Here is a tiny trained network, its code and every weight. The questions are about switching its units off for an input and a class, where a switched-off unit gives its printed mean instead of its output.

import numpy as np


def w(rows, s, z=0):
    codes = np.array(rows[::2]) - 128.0
    scale = np.full(codes.shape[1], s)
    scale[-1] = z or s
    return codes * scale


def norm(h):
    return h / np.sqrt((h * h).mean(-1, keepdims=True) + 1e-5)


def f(y):
    return np.maximum(y, 0)


def log_softmax(a):
    a = a - a.max(-1, keepdims=True)
    return a - np.log(np.exp(a).sum(-1, keepdims=True))


def net(x, mask):
    res = np.array(x, float).reshape(1, 2) / 4 @ E
    u = 0
    for l in range(3):
        y = f(norm(res) @ A[l][:, :-1].T + A[l][:, -1])
        res = res + np.where(mask[u : u + 4], y, B[l][:, -1]) @ B[l][:, :-1]
        u += 4
    return log_softmax(norm(res)[-1] @ U[:, :-1].T + U[:, -1])


A, B = {}, {}
E = w([
[109,77,99,160,98,110,2,193],'x0',
[40,84,77,235,142,192,241,206],'x1',
],0.0084)
A[0] = w([
[107,105,115,180,130,133,92,178,95],'0.n0',
[137,152,130,94,156,115,131,118,91],'0.n1',
[142,124,128,98,120,121,1,125,6],'0.n2',
[150,134,133,75,119,127,98,91,75],'0.n3',
],0.034,0.0025)
B[0] = w([
[178,48,159,188,82,200,174,112,200],'0.n0',
[74,148,132,91,50,134,148,86,178],'0.n1',
[92,199,117,77,250,55,78,171,252],'0.n2',
[250,98,159,159,85,110,115,102,218],'0.n3',
],0.025,0.026)
A[1] = w([
[103,217,107,101,212,56,79,162,92],'1.n0',
[66,110,90,141,163,103,49,215,3],'1.n1',
[90,174,99,117,253,60,60,209,95],'1.n2',
[82,33,84,187,40,174,51,165,116],'1.n3',
],0.029,0.0026)
B[1] = w([
[152,146,190,88,194,45,148,178,244],'1.n0',
[148,135,133,119,104,120,48,85,167],'1.n1',
[138,152,138,98,156,33,58,208,253],'1.n2',
[146,100,171,162,154,163,252,191,189],'1.n3',
],0.025,0.028)
A[2] = w([
[3,153,108,85,135,148,187,149,33],'2.n0',
[101,107,132,154,237,117,55,226,144],'2.n1',
[108,131,73,113,107,202,87,120,5],'2.n2',
[66,122,61,159,133,206,45,124,70],'2.n3',
],0.028,0.002)
B[2] = w([
[97,216,28,150,189,108,156,117,195],'2.n0',
[58,31,62,87,86,213,109,66,252],'2.n1',
[100,6,90,116,170,200,95,116,130],'2.n2',
[139,84,153,167,79,135,110,114,128],'2.n3',
],0.02,0.019)
U = w([
[96,61,116,74,123,188,100,103,65],'0',
[86,211,61,114,166,139,180,95,110],'1',
[167,164,182,87,8,118,127,44,158],'2',
[106,161,164,128,98,172,86,124,1],'3',
[145,123,178,53,197,69,61,170,186],'4',
[145,83,168,148,153,203,225,159,214],'5',
],0.015,0.0064)

Each question gives the input, the list of numbers given to net, and the class t.
The units are the neurons (one row each of A and B). Each row of codes is followed by its name. A weight is (code - 128) times the scale printed after its matrix; where a second scale follows, it is the last column's (A, B and U).
mask holds one flag per neuron, layer by layer. A switched-off neuron (its flag False) gives its mean, the last column of its row in B, instead of its output. The means were averaged over made-up inputs and are rounded, as every weight is.
A unit's drop is (log p(t) with every unit on - log p(t) with that unit switched off) / (log p(t) with every unit on - log p(t) with every unit switched off).
unit that matters most: the unit with the biggest drop
k most important neurons: the k neurons with the biggest drops, biggest first
top k neurons in layer l: the k neurons of layer l with the biggest drops, biggest first
drop when u is switched off: that unit's drop, to one decimal
input [2,1], class 5: unit that matters most -> 0.n0
input [-3,-4], class 2: top 3 neurons in layer 0 -> (0.n3 0.n1 0.n2)
input [-5,3], class 1: 4 most important neurons -> (0.n2 0.n0 0.n3 1.n1)
input [-8,3], class 1: 3 most important neurons -> (0.n2 0.n3 0.n0)
input [-7,2], class 1: 2 most important neurons -> (0.n3 0.n2)
input [-7,4], class 1: 3 most important neurons -> (0.n2 0.n0 0.n3)
input [-7,-1], class 2: 3 most important neurons -> (0.n2 0.n0 1.n2)
input [-3,0], class 1: 2 most important neurons -> (0.n3 0.n2)
input [-6,4], class 1: 4 most important neurons -> (0.n2 0.n0 0.n3 1.n1)
input [-5,-6], class 2: top 3 neurons in layer 0 -> (0.n3 0.n2 0.n1)
input [-7,-8], class 2: top 2 neurons in layer 0 -> (0.n3 0.n2)
input [-7,3], class 1: 4 most important neurons -> (0.n2 0.n3 0.n0 1.n2)
input [-3,2], class 1: top 3 neurons in layer 1 -> (1.n1 1.n2 1.n0)
input [-5,-4], class 2: top neuron in layer 0 -> (0.n2)
input [-8,-2], class 2: drop when 0.n2 is switched off -> 0.9
input [-3,4], class 1: drop when 0.n3 is switched off -> 1.0
input [-2,2], class 1: drop when 0.n3 is switched off -> 1.0
